Below is a small trained network, with its code and all its weights. Each question gives an input and a class and asks what happens when units are switched off, that is, made to give their printed mean instead of their output.

import numpy as np


def w(rows, s, z=0):
    codes = np.array(rows[::2]) - 128.0
    scale = np.full(codes.shape[1], s)
    scale[-1] = z or s
    return codes * scale


def norm(h):
    return h / np.sqrt((h * h).mean(-1, keepdims=True) + 1e-5)


def f(y):
    return y / 2 * (1 + np.tanh(0.7978845608 * (y + 0.044715 * y**3)))


def log_softmax(a):
    a = a - a.max(-1, keepdims=True)
    return a - np.log(np.exp(a).sum(-1, keepdims=True))


def net(x, mask):
    res = np.array(x, float).reshape(1, 8) / 4 @ E
    u = 0
    for l in range(3):
        y = f(norm(res) @ A[l][:, :-1].T + A[l][:, -1])
        res = res + np.where(mask[u : u + 11], y, B[l][:, -1]) @ B[l][:, :-1]
        u += 11
    return log_softmax(norm(res)[-1] @ U[:, :-1].T + U[:, -1])


A, B = {}, {}
E = w([
[127,130,126,127],'x0',
[126,124,129,125],'x1',
[127,128,130,134],'x2',
[124,127,128,124],'x3',
[11,135,192,151],'x4',
[102,2,102,144],'x5',
[129,127,124,127],'x6',
[161,92,228,54],'x7',
],0.0018)
A[0] = w([
[116,128,113,105,135],'L0N0',
[17,131,155,105,112],'L0N1',
[135,127,136,141,129],'L0N2',
[3,130,154,106,74],'L0N3',
[125,131,137,148,58],'L0N4',
[131,133,137,145,73],'L0N5',
[129,128,129,130,122],'L0N6',
[82,138,136,147,2],'L0N7',
[117,31,103,149,222],'L0N8',
[14,134,155,121,35],'L0N9',
[138,130,113,111,140],'L0N10',
],0.0039,0.0023)
B[0] = w([
[140,133,144,152,133],'L0N0',
[253,116,195,242,179],'L0N1',
[124,129,125,121,129],'L0N2',
[229,114,160,222,168],'L0N3',
[145,99,76,119,88],'L0N4',
[131,108,94,120,95],'L0N5',
[128,127,125,128,124],'L0N6',
[225,64,55,172,77],'L0N7',
[116,246,171,88,248],'L0N8',
[231,95,129,230,139],'L0N9',
[121,131,143,147,136],'L0N10',
],0.0025,0.0017)
A[1] = w([
[166,111,160,95,144],'L1N0',
[133,127,130,130,109],'L1N1',
[160,164,111,115,189],'L1N2',
[127,128,128,128,128],'L1N3',
[167,111,170,117,15],'L1N4',
[159,125,115,110,129],'L1N5',
[111,56,114,140,56],'L1N6',
[136,173,68,177,251],'L1N7',
[110,1,100,150,113],'L1N8',
[107,13,103,138,129],'L1N9',
[104,114,130,140,53],'L1N10',
],0.0047,0.0019)
B[1] = w([
[86,93,115,142,161],'L1N0',
[127,129,121,129,118],'L1N1',
[83,124,160,128,182],'L1N2',
[129,128,128,128,128],'L1N3',
[104,100,81,127,101],'L1N4',
[107,125,130,148,128],'L1N5',
[140,189,115,132,92],'L1N6',
[105,89,180,97,250],'L1N7',
[144,253,159,108,130],'L1N8',
[126,240,160,107,130],'L1N9',
[157,146,104,136,94],'L1N10',
],0.0042,0.0018)
A[2] = w([
[84,168,34,208,113],'L2N0',
[199,171,173,102,118],'L2N1',
[185,50,154,191,95],'L2N2',
[83,162,43,203,125],'L2N3',
[50,110,107,75,202],'L2N4',
[143,199,192,136,211],'L2N5',
[101,119,107,168,118],'L2N6',
[211,91,43,74,151],'L2N7',
[161,124,73,155,5],'L2N8',
[94,109,173,157,247],'L2N9',
[252,136,60,77,138],'L2N10',
],0.0041,0.0017)
B[2] = w([
[150,47,211,16,131],'L2N0',
[37,87,86,135,149],'L2N1',
[125,163,70,91,134],'L2N2',
[166,61,199,28,132],'L2N3',
[198,121,89,188,218],'L2N4',
[116,124,28,116,237],'L2N5',
[166,133,158,95,122],'L2N6',
[142,136,193,241,128],'L2N7',
[99,148,252,113,63],'L2N8',
[197,116,77,109,251],'L2N9',
[65,132,206,243,119],'L2N10',
],0.0031,0.002)
U = w([
[134,124,212,254,134],'0',
[147,116,79,122,251],'1',
[130,44,174,18,73],'2',
[62,244,81,86,62],'3',
[156,108,80,138,95],'4',
],0.0077,0.0031)

Each question gives the input, the list of numbers given to net, and the class t.
The units are the neurons (one row each of A and B). Each row of codes is followed by its name. A weight is (code - 128) times the scale printed after its matrix; where a second scale follows, it is the last column's (A, B and U).
mask holds one flag per neuron, layer by layer. A switched-off neuron (its flag False) gives its mean, the last column of its row in B, instead of its output. The means were averaged over made-up inputs and are rounded, as every weight is.
A unit's drop is (log p(t) with every unit on - log p(t) with that unit switched off) / (log p(t) with every unit on - log p(t) with every unit switched off).
The circuit of an input: a set's keep is (log p(t) with only the set's units on - log p(t) with every unit switched off) / (log p(t) with every unit on - log p(t) with every unit switched off). Starting from the 12 units with the biggest drops (on a tie, the unit counted first), units are removed one at a time, each time the one whose removal leaves the highest keep (on an exact tie, the one counted first), for as long as the keep stays at least 0.8.
units of the circuit, in order: the units of the circuit, biggest drop first
most important unit: the unit with the biggest drop
k most important neurons: the k neurons with the biggest drops, biggest first
k most important neurons of layer l: the k neurons of layer l with the biggest drops, biggest first
drop of u: that unit's drop, to one decimal
input [0,2,8,4,-6,-6,4,5], class 0: 4 most important neurons => (L2N10; L2N7; L0N8; L1N7)
input [-2,2,-3,4,-6,0,-3,1], class 0: 2 most important neurons => (L2N7; L2N10)
input [0,0,4,5,2,-3,7,-6], class 2: units of the circuit, in order => (L2N0; L2N3)
input [4,7,8,3,4,8,-2,-6], class 3: units of the circuit, in order => (L1N8; L1N9)
input [-4,-6,-6,-2,-8,-5,-8,8], class 0: 4 most important neurons => (L2N7; L2N10; L1N7; L0N8)
input [7,0,-2,-2,-7,-3,7,3], class 0: units of the circuit, in order => (L2N10; L2N7)
input [-2,8,-8,-8,-8,3,8,1], class 0: units of the circuit, in order => (L2N10; L2N7)
input [-5,-5,-1,1,-6,-2,-8,-6], class 0: units of the circuit, in order => (L2N10; L1N7)
input [0,-4,3,4,1,8,8,-8], class 2: most important neuron of layer 0 => (L0N8)
input [-1,-1,-4,7,-8,-2,4,6], class 0: 3 most important neurons => (L2N7; L2N10; L1N7)
input [-4,5,4,4,-5,2,-1,0], class 0: 2 most important neurons => (L2N7; L2N5)
input [2,-7,7,-6,-2,8,0,7], class 3: 2 most important neurons of layer 1 => (L1N9; L1N8)
input [1,8,-1,5,-5,8,4,4], class 3: 2 most important neurons of layer 1 => (L1N9; L1N8)
input [5,7,8,-6,-6,-3,7,1], class 0: units of the circuit, in order => (L2N10)
input [-4,2,6,-2,-6,-6,-5,-3], class 0: 2 most important neurons => (L0N8; L1N9)
input [-3,-2,-8,-2,4,6,3,-4], class 3: 3 most important neurons => (L1N8; L1N9; L2N4)
input [-4,-1,8,4,-5,2,1,-6], class 2: 2 most important neurons => (L2N0; L2N3)
input [-3,3,-3,2,-1,-1,5,-5], class 2: 2 most important neurons of layer 0 => (L0N1; L0N3)
input [-4,2,8,-4,4,8,-8,5], class 3: 3 most important neurons => (L1N8; L1N9; L1N7)
input [1,-7,-4,-5,2,-3,-6,-3], class 4: most important unit => L1N7
input [1,-3,-4,-1,4,6,-8,3], class 3: 2 most important neurons of layer 2 => (L2N4; L2N7)
input [7,-7,-3,3,1,8,-3,-4], class 3: drop of L1N9 => 0.3
input [1,7,1,2,2,6,-7,4], class 3: drop of L1N7 => 0.1
input [6,-7,-7,-5,-4,8,-2,-3], class 3: drop of L1N8 => 0.2
input [0,3,-3,0,1,4,-3,2], class 3: drop of L1N7 => 0.4
input [-1,-7,-2,-4,2,-2,6,3], class 4: 2 most important neurons of layer 2 => (L2N0; L2N3)
input [0,-6,8,-7,-5,2,-6,-7], class 2: most important neuron of layer 2 => (L2N0)
